Here is a tiny trained network, its code and every weight. The questions are about switching its units off for an input and a target symbol, where a switched-off unit gives its printed mean instead of its output.

import numpy as np


def w(rows, s, z=0):
    codes = np.array(rows[::2]) - 128.0
    scale = np.full(codes.shape[1], s)
    scale[-1] = z or s
    return codes * scale


def f(y):
    return np.maximum(y, 0)


def softmax(a):
    e = np.exp(a - a.max(-1, keepdims=True))
    return e / e.sum(-1, keepdims=True)


def log_softmax(a):
    a = a - a.max(-1, keepdims=True)
    return a - np.log(np.exp(a).sum(-1, keepdims=True))


def net(x, mask):
    ids = ['βγδεζηθλμξπσφω'.index(c) for c in x.split()]
    T = len(ids)
    res = E[ids] + P[:T]
    r = res
    for j in range(2):
        rows = slice(2 * j, 2 * j + 2)
        q, k, v = (r @ M[0][rows].T for M in (Q, K, V))
        z = softmax(np.where(np.tri(T) > 0, q @ k.T / 2**0.5, -1e9)) @ v
        o = O[0][rows]
        res = res + np.where(mask[j], z, o[:, -1]) @ o[:, :-1]
    y = f(res @ A[0][:, :-1].T + A[0][:, -1])
    res = res + np.where(mask[2:14], y, B[0][:, -1]) @ B[0][:, :-1]
    return log_softmax(res[-1] @ U[:, :-1].T + U[:, -1])


Q, K, V, O, A, B = {}, {}, {}, {}, {}, {}
E = w([
[66,199,90,165,106,125,124,189,243,147],'β',
[80,33,147,112,176,56,127,140,141,129],'γ',
[176,141,138,115,184,135,89,87,139,98],'δ',
[61,106,127,97,145,152,103,181,155,222],'ε',
[148,117,58,112,166,137,87,105,117,247],'ζ',
[38,113,179,159,125,147,36,196,172,167],'η',
[74,108,173,159,187,61,67,112,111,183],'θ',
[34,162,148,116,159,185,71,157,100,86],'λ',
[34,83,107,143,138,133,171,161,99,181],'μ',
[161,81,148,72,130,117,67,121,246,163],'ξ',
[134,65,39,222,212,112,121,210,180,96],'π',
[84,155,155,133,174,219,69,90,28,116],'σ',
[125,176,139,99,235,118,167,51,98,252],'φ',
[116,114,157,38,100,223,189,174,168,125],'ω',
],0.02)
P = w([
[129,8,136,90,254,173,71,139,165,97],'0',
[137,43,142,127,223,150,80,139,139,127],'1',
[161,83,129,129,207,139,96,160,124,128],'2',
[187,88,134,150,177,141,114,171,108,149],'3',
[203,105,139,177,151,147,125,185,72,176],'4',
[219,108,126,199,146,142,152,188,56,181],'5',
[229,84,127,222,135,168,161,203,39,174],'6',
],0.0081)
Q[0] = w([
[124,149,97,122,198,163,99,66,116,173],'H0',
[141,19,171,156,254,200,115,200,118,202],'H0',
[132,89,244,113,189,203,182,205,148,184],'H1',
[184,97,141,174,172,121,78,225,143,155],'H1',
],0.0076)
K[0] = w([
[171,109,158,107,144,195,192,135,140,150],'H0',
[221,227,115,174,72,188,167,80,125,143],'H0',
[255,166,112,149,130,162,134,105,71,168],'H1',
[161,122,111,152,51,135,141,162,69,95],'H1',
],0.009)
V[0] = w([
[13,141,106,92,70,145,174,204,155,135],'H0',
[135,96,57,173,87,118,2,147,207,79],'H0',
[98,110,149,135,71,32,170,152,167,176],'H1',
[113,97,28,196,134,113,156,131,145,173],'H1',
],0.0078)
O[0] = w([
[123,81,123,87,130,164,167,253,139,194,37],'H0',
[164,12,127,181,62,173,110,146,63,85,78],'H0',
[73,2,155,127,156,203,130,112,204,135,20],'H1',
[62,121,72,43,74,70,65,134,121,144,253],'H1',
],0.01,0.0061)
A[0] = w([
[112,213,130,135,107,63,139,153,166,180,106],'N0',
[70,121,192,158,205,169,154,110,48,111,102],'N1',
[94,168,172,166,172,45,93,91,99,119,88],'N2',
[188,141,146,52,209,108,99,166,173,162,134],'N3',
[186,115,154,192,87,111,133,99,137,84,252],'N4',
[141,134,111,95,165,102,171,63,100,113,4],'N5',
[63,139,148,87,155,110,50,141,173,153,16],'N6',
[80,14,168,108,184,153,170,124,107,141,128],'N7',
[255,81,169,99,74,92,162,139,115,181,148],'N8',
[184,94,132,110,170,98,72,164,128,151,157],'N9',
[172,29,117,68,142,134,146,142,180,117,166],'N10',
[100,115,118,191,124,96,62,151,116,106,157],'N11',
],0.0092,0.0047)
B[0] = w([
[126,41,133,94,162,96,103,134,181,3,226],'N0',
[137,116,180,140,194,39,117,136,179,99,159],'N1',
[160,147,54,79,103,202,130,145,172,186,248],'N2',
[95,147,197,152,63,157,148,96,57,74,220],'N3',
[92,175,69,196,105,126,167,95,97,188,166],'N4',
[151,71,135,232,87,169,86,197,145,84,173],'N5',
[122,40,101,173,130,205,146,131,111,159,198],'N6',
[159,142,188,93,120,106,133,96,189,224,194],'N7',
[69,204,128,128,149,92,47,200,177,114,153],'N8',
[137,102,148,129,142,143,148,112,14,99,201],'N9',
[91,147,72,159,49,132,146,98,202,38,198],'N10',
[197,148,149,57,111,116,194,135,135,154,209],'N11',
],0.0073,0.018)
U = w([
[68,157,107,129,112,154,6,80,185,51,81],'β',
[160,135,128,141,107,147,53,235,182,160,123],'γ',
[193,85,152,53,188,178,78,70,51,179,76],'δ',
[112,159,104,86,170,170,137,103,168,254,148],'ε',
[191,205,149,61,181,70,64,188,138,112,134],'ζ',
[166,102,176,142,94,250,87,138,106,155,70],'η',
[153,97,90,196,125,182,206,112,78,85,63],'θ',
[32,153,104,127,112,210,144,86,97,197,153],'λ',
[95,154,59,2,62,149,63,108,57,139,157],'μ',
[83,180,173,95,159,171,162,168,79,76,199],'ξ',
[45,158,187,155,74,67,91,29,118,135,190],'π',
[184,168,132,40,70,242,234,129,155,116,1],'σ',
[103,121,141,30,166,151,124,73,177,69,132],'φ',
[152,239,105,79,130,98,138,96,113,129,171],'ω',
],0.0065,0.0098)

Each question gives the input, a string of symbols that net reads in full, and the target symbol t.
The units are the heads (2 rows each of Q, K, V and O) and the neurons (one row each of A and B). Each row of codes is followed by its name. A weight is (code - 128) times the scale printed after its matrix; where a second scale follows, it is the last column's (O, A, B and U).
mask holds one flag per unit, heads first, then neurons. A switched-off unit (its flag False) gives its mean, the last column of its rows in O or B, instead of its output. The means were averaged over made-up inputs and are rounded, as every weight is.
A unit's drop is (log p(t) with every unit on - log p(t) with that unit switched off) / (log p(t) with every unit on - log p(t) with every unit switched off).
The circuit of an input: a set's keep is (log p(t) with only the set's units on - log p(t) with every unit switched off) / (log p(t) with every unit on - log p(t) with every unit switched off). Starting from the 12 units with the biggest drops (on a tie, the unit counted first), units are removed one at a time, each time the one whose removal leaves the highest keep (on an exact tie, the one counted first), for as long as the keep stays at least 0.8.
circuit, biggest first: the units of the circuit, biggest drop first
unit that matters most: the unit with the biggest drop
top k neurons: the k neurons with the biggest drops, biggest first
which heads matter: for each layer, one digit per head in row order, 1 if its drop is at least 0.15 and else 0, layers parted by /
input ε ε ξ π π γ, target μ: circuit, biggest first => [H1]
input ε γ γ σ γ η, target ζ: which heads matter => 01
input μ γ η φ, target β: circuit, biggest first => [H0; N0; N5]
input μ σ π φ γ, target β: circuit, biggest first => [H0; N0; N5; N11]
input ω γ ω θ, target ξ: circuit, biggest first => [H0; N3; H1]
input φ μ ξ γ ξ, target π: circuit, biggest first => [N2; N3]
input φ ξ ε δ γ φ, target β: circuit, biggest first => [N0; H0; N5]
input φ γ δ φ π ξ, target β: circuit, biggest first => [N11; H0]
input π π η, target μ: which heads matter => 01
input γ γ θ θ μ, target ε: which heads matter => 01
input π η θ, target δ: which heads matter => 10
input φ π γ π σ γ, target ω: top 4 neurons => [N2; N4; N6; N1]
input λ ω λ φ ω, target ξ: circuit, biggest first => [N3; N2; H0]
input γ ε θ β ξ φ γ, target φ: top 2 neurons => [N0; N4]
input ξ θ φ θ, target β: top 2 neurons => [N0; N5]
input γ θ θ λ π σ ε, target ζ: circuit, biggest first => [H1; N0; N6]
input θ π ζ γ γ φ, target φ: which heads matter => 10
input γ γ θ, target ε: which heads matter => 01
input ξ β θ, target γ: which heads matter => 10
input η φ λ μ, target β: unit that matters most => H0
